B:
1: [ 153  116 -126   86   16 -122    6 -453 -474 -177   47 -308   93 -260
  -66 -187   82 -292  -68  252 -110 -184 -136 -351  111   18  237  326
  392 -141 -210  -38  615 -209 -141   50  155 -297  123  -80  -37]
2: [ 283 -119 -187  344   50 -339 -205 -131 -290 -486  139  188  -92 -430
  302 -252  305  136  -65  -50  -78   83 -103   95  135 -117  200  230
 -301 -117  463 -376  267   36  -73 -124   58  166   27 -255  250]
3: [-167 -114  -78  242    9   -5  189 -446 -130 -106 -198 -193  267  102
  253   64  290 -216  -99   73  -24 -241  182  -27  -54 -113   11 -153
 -113  107  288   54   56  227   -9 -431  137 -107  -71  285  -12]
4: [  93  154   95 -156   46   46 -252  282   73   68 -122    9 -121 -110
 -256 -120 -444  189  120 -144  -67  365 -146  135   68   71  255  207
  263 -141  -27  206   36 -318 -124  528  -84  -68  -19  -21 -165]
5: [-246    0  -59   -7    4  -13  -84  317  275   52   75  273 -149   30
   67  143 -174  393  116 -238   13  284   30  339  -48 -160 -217 -116
 -233   59  295  169 -354  -48   38   86 -156  161 -178  135  -57]
6: [ 219  -61 -333  138  176 -190   29 -371 -204 -232   17 -141  100 -162
  123 -141   81    7 -116  -99  181  -80  265   66  103 -129  186   33
   57 -148  206 -236  362  -19 -287  -95  270  -85  166 -119 -173]
7: [  67 -227   -7  206   93  -15   37 -354 -141 -140 -398 -203  352   76
  186 -170  235 -179 -113    7   12  -28  226  -23  -58   -7  264 -132
   26   30  358  -15   78  249  -76 -371  235  -70   13  279 -116]
8: [ 205  -68 -277   82   97 -209 -145  119  -36 -193  297  273 -174 -291
  138 -100   31  344   31 -265  121  225  109  243  130 -217  -40  103
 -180 -119  342 -273   59  -94 -163   47   49  147   -1 -256  -62]
9: [-127   31  -88  -20   43  -71 -166  337  203  -18   93  263 -197  -77
   -2   52 -239  425  109 -233   14  346  -23  330  -15 -112  -89  -16
 -147  -14  248   98 -228 -143  -22  236 -130  160  -96   26  -55]
10: [-503    7 -349  268  -39 -216  231 -338  -65 -194  294   38  -39  -16
  294  275  273  118  -35  154  -27 -273   29   26 -112 -254 -424 -165
 -300  155  160   53   23   64  113 -361  -43   46  -76  198  157]
11: [-172  179  357   23 -144  102 -219  176  -10   36 -279  -48  -38  -41
 -124  -31 -235  -52  112  120 -379  195 -443   -8  -27  163  235  217
   90   35   12  418  -55 -165  155  340 -258  -80 -194  227  168]
12: [-275  195 -138  142   70 -219  -55 -262  -94 -242 -194 -248  -29  -62
  -77  -15 -250  103  -52  252 -151  -25 -226   21  -99  135  265   63
  141  -62  -84  263  308 -241  -32  307  -24  -92  152  189  126]
13: [ -18   43 -315  177   60 -271 -105   65   17 -271  346  286 -275 -277
  211   55    4  394   24 -211   53   99    6  344  106 -230 -138   80
 -383  -66  366 -202   32 -110 -101   85  -71  189  -30 -233  111]
14: [ 163   63 -141 -108   63   24   10 -143 -195   68  116 -144   58 -128
 -145  -99  -81  -99   18  -55   77   17  100 -144  118  -94   51  177
  387 -130 -145  -17  298 -207 -215  105  149 -238   41  -83 -314]
15: [-233  196  419  -52  -68  128 -302  346  181   75 -516  -51  -55   73
 -244  -57 -508  124  137   50 -354  393 -434  161 -115  279  382  120
  139   13   42  579 -194 -219  133  567 -290  -22 -147  348  109]
16: [ 115  146  530  -53 -277  470   16  -45 -203  353 -133 -146  155  -18
  -16   68  117 -641  114  -32 -331 -187 -184 -229  206  -55   23  328
  135   91   28  269  -26   37   71  -96 -144 -369 -455   88  -54]
17: [-305  143 -147   42   33 -154  -29 -156 -102 -125  -52 -159  -18  -47
 -129   -2 -194  117    9  249 -128   49 -202 -105 -124   70   75   53
  257  -28 -186  269  234 -254   18  231  -34 -101  103  211   21]
18: [  24  -91   30  186   53 -113 -188   69   17 -216 -208  107   -1 -102
  146 -117   -5  183    2 -110  -89  234  -54  234  -11   -3  226    7
 -209  -21  426   17  -80   46   -1   23  -28  132  -63   91  100]
19: [ -47  143  569   57  -74  142 -349  165   26  -23 -748 -192   86   36
 -181 -205 -379 -116   63  122 -449  303 -472   68  -69  365  673  203
  152  -14  141  519  -56 -113  117  475 -213  -87 -139  344  183]
20: [-400   42 -552   47   62 -206  216 -148   60  -60  519  136 -150  -41
  137  294   44  355   26  -64  210 -104  223  145  -42 -352 -542 -172
 -139   49   35  -32   21 -118  -63 -152   27   45    9   22 -133]
21: [ 134  110  383 -152 -145  426   14   14  -64  384 -185 -167  161   65
 -114   33  -71 -447   98 -145 -149  -41    3 -117  167  -46   68  204
  253   28   -2  259  -45  -25  -55   26  -46 -348 -313  100 -263]
22: [-380  -28 -301  164   35 -212   58  -58   58 -165  202  151  -93  -35
  174  154   67  322   14    9   20   25   28  163 -111 -186 -281 -142
 -234   77  206   53  -80  -22   60 -134  -52  135  -34  157   65]
23: [  18 -148 -338  134  151 -138  135 -373 -118 -153    4 -116  183  -14
  164  -41  169   20 -102  -64  190  -91  353   29  -10 -175    6 -147
   26  -31  220 -147  185   88 -193 -293  274  -59  112   85 -215]
24: [  10  121  193 -114  -70  157 -147  231   35  164  -60   28  -59  -62
 -138  -12 -241   10  135 -121 -139  215 -151   52   66  -14   65  186
  155  -26   20  233  -78 -185  -19  274 -131 -108 -182   52 -116]
25: [ 299 -198  213  179  -83  192   -1 -113 -154   23 -109   73  217  -76
  327  -73  429 -346  -15 -246  -74  -67  176   37  185 -208   48   79
 -262   66  556 -171 -113  331  -39 -486   67  -62 -323    1  -52]
26: [-146 -120 -395  -37  137  -19  221 -229   23   78  151  -57  163  122
   62  106   64  110  -20 -148  284  -35  451   37  -52 -269 -281 -243
  134   24   71  -27   13   29 -172 -289  236  -85   45  157 -414]
27: [ 324  170 -638   13  212 -317   88 -558 -450 -252  481 -259  -74 -409
  -71 -131  -37  -19 -118   11  277 -269  214 -156  246 -199   89  307
  395 -319 -265 -382  855 -390 -470  169  350 -288  366 -471 -281]
28: [ 357   97   69  -88   -8  131  -72 -112 -244   91   28 -139   59 -196
 -107 -157  -57 -270   39 -111  -26   -5    6 -136  228  -64  197  327
  322 -146  -47  -43  299 -163 -210  129   98 -286  -56 -177 -243]
29: [-767   80  167 -132  -76  274  159   99  359  382 -357 -142  163  494
 -163  325 -316   67  128  105 -133  112   -2   50 -316   38 -250 -357
  184  265  -95  748 -464  -13  217   36 -176 -109 -229  749 -202]
30: [ 285  123   92  -66  -82  166    3 -159 -322  118  130 -148   64 -206
  -72  -88   63 -372   50  -39  -80 -112  -44 -237  231 -110   63  358
  295  -89  -89  -23  307 -138 -142   17   65 -317 -136 -159 -195]
31: [ -32 -134 -374  193  105 -153  185 -428 -172 -175  124  -85  155  -47
  248   24  293  -22 -102  -36  167 -198  328   -3   14 -240 -123 -119
  -76    7  234 -183  194  122 -150 -402  236  -57   57   48 -143]
32: [ 187   11  536   24  -78  387  -76  -71   -2  209 -643 -253  302  149
   16  -75  -66 -465   20 -164 -207    1   25   75  103   96  440   85
   56   45  327  283 -128  171  -46  -17   -5 -245 -287  247 -118]
33: [ 169   67   33    3  -42   98   12 -157 -196   51   85  -81   52 -148
   25  -29   72 -229   21  -82  -41  -98   33  -73  168 -134   33  220
  110  -62   61  -25  182  -54 -128  -39   51 -208 -128  -92 -134]
34: [  13  -59  374   84 -145  396  113 -125   33  260 -315  -87  260  174
  233  145  216 -456   26 -221 -132 -182  171   93  110 -147  -12  -43
 -222  168  440  173 -282  317   25 -390  -31 -184 -421  245  -92]
35: [-242  -16 -301  165  116 -303  -46 -180  -85 -298  -26  -67   -3  -91
   25  -84  -65  278  -54  178  -14  116  -59   13 -152   14   86  -59
   85  -42   41   74  207 -137  -21   61   70   61  177  176   40]
36: [ 365 -194  256  245  -60  168  -16 -230 -202  -65 -276  -37  271  -72
  343 -127  419 -415  -58 -221  -99 -120  174   59  184 -130  244   98
 -265   33  618 -168  -18  353  -70 -459  115  -88 -264   12    4]
37: [  18  -34 -471  -55  105  -83  218 -314 -187   31  390  -90   77  -90
   12   35  114    9  -25  -70  267 -137  355 -137   77 -298 -284  -19
  262  -67 -101 -169  289 -113 -239 -213  261 -186   97  -85 -393]
38: [-398  169  334    6 -224  224  -30  176   86  206 -113   36  -37   83
  -24  215 -100 -103  149   73 -343   37 -317   -2  -60   -5 -147   75
  -60  178   50  482 -270  -47  240   77 -327  -85 -371  324  131]
39: [-234  -10   89 -112  -20  232   22  294  362  303  -91  160   -3  220
   17  229 -210  189  135 -342   51  211  200  349  -30 -174 -228 -203
 -148  122  288  281 -491   43   -4   16 -120   25 -286  253 -245]
40: [ -20  -66 -174  186   86 -249 -190  153   98 -289   51  276 -166 -189
  190  -54  -37  436   12 -200   12  271    2  384    3 -116   56  -15
 -359  -48  472 -101 -105  -23  -35   81  -51  251  -26  -50  118]
41: [-133  -44 -574  164  166 -448  -18 -142  -90 -372  360  143 -168 -238
  124  -31   30  474  -40    7  159   99   86  131  -47 -192 -144  -41
  -86  -91  124 -201  231 -166 -115    9  106  160  209  -96   -8]
42: [ -89  180  361  112 -108   57 -233   64  -65  -79 -353  -88  -37  -98
  -52  -68 -197 -100   56  113 -390  115 -438   40   10  190  366  255
   -3    2  124  340   36 -124  112  325 -227  -79 -164  160  246]
43: [ 118  -67 -418   51  172 -134  145 -404 -189 -102  147 -159  129  -93
   74  -63   99  -10  -93  -87  256 -128  368  -21   83 -205  -17  -33
  175 -112   63 -209  333  -39 -293 -184  313 -152  163  -74 -317]
44: [  97  122 -367  -48  190 -111   86 -380 -159  -57   57 -298   54  -90
 -119  -54 -204   -4  -65  -36  207 -118  240   -8   96  -86  144   75
  363 -185 -153  -45  450 -250 -347  180  259 -252  232  -98 -335]
45: [ 405  144  268   46  -83  168 -116 -161 -306   28 -118 -179   70 -250
   -6 -148   15 -435    6  -94 -188 -111 -122  -96  286  -10  356  426
  131 -128  110  -23  316  -87 -156  112   18 -299 -157 -201  -26]
46: [-624   28  265  318 -199   13   33 -155   -4 -124 -341  -62  105  147
  218  190  176 -118   14  334 -452 -112 -374  -29 -238   83  -36 -102
 -300  279  250  485 -215  171  396 -227 -283   32 -286  583  431]
47: [-171   40  211  240  -35  -45 -159  -22   27 -181 -397  -35   26   -9
  124  -27  -64   22   -7   40 -266   87 -231  202  -63  113  303   25
 -236   50  362  254  -83   47  103   95 -143   50 -125  252  254]
48: [-102   -7  206  305  -84  -60 -137  -49  -53 -228 -262   52   12  -88
  250  -24  131  -33  -10   35 -290   22 -230  161   -7   30  208   74
 -360   77  456  116  -79  133  129  -80 -150   84 -199  165  333]
49: [-254   23 -661  173  132 -391  147 -250  -49 -288  537  143 -199 -200
  205  174   95  412  -47  -34  218 -123  194  177   -5 -329 -381 -100
 -215  -35  117 -214  201 -131 -128 -112   85  103  132 -126  -22]
50: [-309  219  -15   97   39 -183 -165  -51  -18 -198 -236 -157  -96  -66
 -145  -31 -368  197   12  227 -223  128 -350   76 -120  186  292  103
  134  -55  -77  359  184 -296   38  479 -145  -33   96  201  175]
51: [  -6 -219  310  298  -59   58  -49 -338 -254 -171 -612 -244  415   71
  193 -234  335 -380  -91  222 -287  -19  -98 -208 -115  144  418  -25
   25  115  351  160   49  303  140 -399  100  -84 -119  457  131]
52: [  74   35  382  -69  -64  254 -184  224   66  187 -370  -27   94   50
  -99  -84 -196 -118  103 -149 -188  262 -106   82   44   67  248  114
  115   10  191  281 -185  -24    3  180 -100 -102 -234  188 -117]
53: [ 337  -43  386  -60  -77  318 -118   41 -133  204 -322 -117  219  -19
  -44 -177   15 -374   60 -175 -145  117   19  -83  156    9  291  207
  210  -24  190  103  -23   65  -90  -39   42 -227 -239   73 -220]
54: [ 354  134  373   -8  -93  273 -109 -121 -230  126 -273 -227  137 -128
  -54 -135  -46 -489   27  -96 -208  -75 -113  -97  248   39  377  368
  189  -84   97  103  203  -55 -129  120    3 -323 -199  -70  -90]
55: [  66  -48   18  230   32  -14   74 -521 -288 -172 -315 -334  294  -20
  154 -118  215 -354 -127  131  -86 -237   77 -139   21   14  313   42
   81  -10  188   17  307  125  -89 -251  190 -211   20  164   -7]
56: [-326  -58  -24  -75  271  -64 -152   65  325  -22 -778 -274  226  354
 -279 -155 -603  386  -21   26   66  487  119  246 -331  298  497 -360
  390  -30   55  509 -148 -124  -95  399  121   21  239  608 -294]
57: [ -36  124   86  162  -33  -43 -116  -46  -55 -134 -101   -2  -76 -146
   95   13  -66    4    8  -37 -174    7 -173  159   80   -6  165  159
 -178  -20  244  105   62  -66  -15  149 -116  -19 -114    6  165]
58: [  72  160 -183  -22   48  -49  -48   24   13   -9  241   72 -187 -188
   -3   81 -184  156   46 -235   85   24   59  232  175 -180  -53  155
  -55 -117  109  -48  108 -215 -207  241  -24  -60  -38 -225 -118]
59: [-436  394 -468    4  -32 -218  163 -234 -124  -62  628  -35 -332 -223
  -76  333 -179  189   48  158   -4 -279 -156  -20   60 -224 -434  172
   61  -43 -360  128  363 -446  -66  286 -124 -153   48 -147   44]
60: [-209  -88  -14  -73    7  208  160  -45  150  258 -104  -49  196  242
   43  155    2  -40   57 -169  103   25  313   70  -63 -179 -212 -231
   66  118  156  202 -255  110  -40 -252   69 -108 -171  326 -343]
61: [-373  261   -4  142  -27 -144  -75 -131  -51 -171 -117 -143 -119  -81
  -54   79 -243   94   17  243 -267  -31 -367   52  -78  115  156  124
   14    2  -67  350  184 -247   78  342 -177  -68    7  180  243]
62: [ -42  -13 -173   48   65 -184 -193  312  131 -142  180  332 -233 -180
   65  -18 -141  490   84 -225   30  356  -33  327   16 -140  -74   24
 -215  -51  309  -44 -147 -135  -44  188 -109  225  -56  -74   10]
63: [ 282   -2  352    3 -109  285  -82   -8 -153  161 -207  -73  155  -71
   34  -98   85 -375   54 -158 -166   13  -26  -53  186  -47  204  237
   68   -3  231   65    1   70  -53  -77   -6 -205 -275   15 -105]
64: [-132  211  -28   61   93 -216 -239  -25  -53 -236 -261 -165 -106 -137
 -193 -147 -425  224    1  170 -175  209 -321   91  -63  217  437  167
  211 -140  -72  272  279 -338  -64  567  -62  -45  163  101  110]
65: [ -28 -142  -37   75   95  103   87 -158  113   57 -265  -73  226  168
  166   52   44  -26  -37 -232  126    6  363  222  -13 -133   42 -223
  -99   45  390   55 -167  198 -130 -252  152  -48  -93  225 -243]
66: [ 208 -251 -335   30  272 -115   31 -235  -30 -103 -160 -108  250   37
   76 -206   25  145  -99 -225  332  163  509  125  -20 -124  181 -205
  168 -108  289 -201  115   86 -315 -196  393  -16  192   78 -429]
67: [-382  184 -195   96   35 -165   47 -268  -80 -144  -38 -201  -27  -16
  -65   91 -174   84  -17  238 -101  -88 -150  -30 -109   34   28    8
  138    1 -138  272  233 -213    7  185  -32 -105   88  212   59]
68: [-168 -183 -256   54  133    4  193 -251   70   39 -117 -110  247  204
  135   67  104   49  -57 -129  217  -22  450  101  -96 -175 -116 -322
   21   73  247   37  -90  173 -132 -360  224  -50    4  290 -333]
69: [ 135  -82   82  -48   39  117 -116  183  104  105 -137  104   53    0
   19  -75  -92   87   67 -294   43  264  154  209   59  -98   87  -10
  -11  -21  311   38 -192   27 -110   21   22    3 -143   58 -227]
70: [   3  -94 -387   19  193  -69  180 -334  -24  -23   24 -156  166   58
   77   20   21   55  -88 -160  297  -77  463   94   10 -198  -45 -178
  117  -54  134  -97  153   16 -271 -190  295 -114  125   61 -381]
71: [ 341 -142 -290  -28  223 -144  -95 -144 -171 -136  -38  -86  127 -154
  -59 -309  -48  119  -56 -145  228  220  288    4   74  -72  264   44
  325 -200  108 -228  301 -104 -314   26  326  -62  216  -93 -370]
72: [-295  180  -36   85 -102 -125  -77   -9 -135 -121  145   22 -149 -170
  -41   50  -62   87   70  226 -254   38 -375  -99  -45   -2  -68  190
   42   20 -101  229  131 -225  133  181 -200  -28  -76  102  198]

[ 114  -87 -234   80  -88 -237  -42   17   93  -50  -19   56  -64   93
  225 -129   73 -116 -319   12  198   64  152   -6   53  -54 -162  -63
  232  -13] -> 20
[-134 -276   -6   35 -122   82  244 -192  114   69   83   98 -195   35
    2   87 -283  124 -149  -22  164 -124  227  243 -178   11  -65  -93
  114 -244] -> 44
[-179 -238   32   80  167 -365  116 -145  238  -93  114  274   56  -91
  439  162   33  321 -107   79 -319 -127 -235   -1 -157  -83 -176   -8
  104  -82] -> 3
[  -7 -216   68  -63  -79  102  120  -96   27  197  138  108 -203  119
 -124  -86 -189 -131 -218 -197 -216   62   -1   18 -105 -169  -62  -89
  263  -63] -> 35
[ -24 -185  -77 -106  -67  115   51   52  -81  142    3 -106   60  129
 -231 -166   18 -153 -278 -128 -151  -48   23  -29   43 -300 -106  -53
  129  -45] -> 12
[ 137  -31 -270   38   63 -428  -68   47   81  -47   78   50  278 -473
  242 -489  215  121 -264 -102  105  -51 -214  -20  -39 -388 -177  108
  -81  245] -> 29
[ 162   59  -30  104  -55 -117  -61   59   31   32  140   19  -62   27
   96 -183   57 -141 -183 -102  -56  177  -62 -128   57  -46 -126  -50
  202   71] -> 22
[ -98   33 -198 -101   21  152   52  134  -74 -156 -279 -424  632  -31
  -13 -109  288  118   44  452  -29 -237  -32  137   74 -176  -64   43
 -313 -184] -> 36
[   0  193  147  187   88  -99   68  -84  191 -167  110   34  158 -161
  444   89   13  267  272  324 -167   93 -248   88 -139  243  -24  -18
  -74 -117] -> 25
[  22  226  298  190  103  -65  139 -193  232  -58  298  142   65 -462
  400  -52 -169  385  391  175 -199  145 -390  182 -314  217   55   17
 -151  -38] -> 32
[ 308  302   42 -108 -151  360  -39   99 -147  175   92 -294  168 -234
 -307 -616  -46 -287   88  -61  -36  284 -153   81  -33 -185  108    5
  -92  135] -> 15
[  18  112  -23  113   60 -195   78 -133  243 -196   15   63  196 -297
  500  -44    2  296  181  366   61   32 -143  241 -196  154   -1   19
 -117 -103] -> 21
[ 153  168  101 -190  -73  406   43   49 -122  171   37 -276  261 -185
 -308 -467  -52 -175  140   27 -248  153 -224  129  -99 -247  124    7
 -131   25] -> 19
[  36  -32   24  115   44 -308  117 -244  310  -72  177  317  -77 -382
  520 -100 -177  282   41   90   52   85 -146  240 -314   65  -16    1
   49  -16] -> 60
[ 183  209  186    5 -123  327   40   -2  -58  158  174 -144  -40  -65
 -173 -282 -162 -178  122  -42 -133  267 -113   57  -75   26   81  -59
   36   -5] -> 18
[ 123   41   71   53    9 -143  -44  -30  120    3  113  147 -123  127
  275  -37   12 -141  -81   19 -300  264 -162 -106  -39   40  -75  -79
  308   14] -> 72
[ -74 -109  -25   99 -101   43  156  -91   84  -14   61  -26  -52    7
   59   53 -134  124  -88   69  166  -79  145  155  -80   59  -89  -62
   34 -191] -> 14
[-128 -223   36  -22 -180  315  294 -161    5  191  135  -65  -96 -134
 -302 -101 -355  130  -89 -122  220 -163  209  305 -206 -111  -12  -57
  -68 -209] -> 66
[ -47   22 -119   74 -107  186   98   64  -54  -79  -75 -311  236   26
  -76  -26   53   81  -22  228  236 -131  169  132   64   21  -91  -39
 -152 -198] -> 28
[ 388  331  148   44 -155   99  -24 -145  150   95  222  115 -246 -233
  214 -410 -289 -223  179    7   42  534 -110  201 -245  200  176  -68
  184   89] -> 5
[ 225  208  130    7 -250  410   63  -74    0  127   86 -125 -217   97
 -117 -202 -300 -288  116   78  100  351  145  214 -113  216  148 -137
  156 -131] -> 8
[  12 -120  237  144   13 -163   99 -185  198  120  352  367 -382   -4
  234   70 -247   51  -90 -226 -309  200 -181  -58 -196   68  -93  -99
  345   -4] -> 17
[ 203  229  226   50    2    9  -16  -83  126   51  217  116  -78 -139
  241 -204 -121  -80  179   45 -325  374 -316   30 -181  105   80  -47
  149   56] -> 11
[ -38   90   88   48   -3  110  109  -90  129 -117  -29  -65  133   21
  248   99  -56  129  206  380 -114   54  -57  194 -126  204   36  -64
  -32 -237] -> 45
[ -51   90 -131    3  -28  161   64   95  -45 -137 -163 -367  463  -57
   12  -89  176  115   80  377   70 -150    9  145   46  -46  -52    9
 -262 -169] -> 54
[-267 -262  -32   80  107 -123  138   24   17  -57   36  -50  243   22
   52  171  153  296 -165   54 -222 -324 -118  -77   33 -191 -251    2
  -72 -144] -> 55
[ 112   -6  -76  -56  -45   22  -55   98  -53   58   -2 -110  104  110
  -54 -229  126 -221 -202  -35 -195  102  -82 -117   83 -213  -99  -38
  159   45] -> 61
[-290 -393 -298  -94  -19   61  114  140 -123  -60 -274 -300  372  348
 -203  146  264   47 -391  162  -28 -449  222  -28  210 -336 -268  -41
  -32 -256] -> 1
[ 148  184   86  -31  -28  168  -33   92  -73   90   93 -178  167  -85
 -108 -314   64 -148   54   -4 -258  186 -242  -59    3 -126    4  -12
  -12   70] -> 47
[ 337  344  -50   79 -123   -6  -35  -43  104  -28  121  -65   73 -432
  211 -509  -97  -43  143  102  296  317  -79  221 -148   72   88   14
  -85  120] -> 39
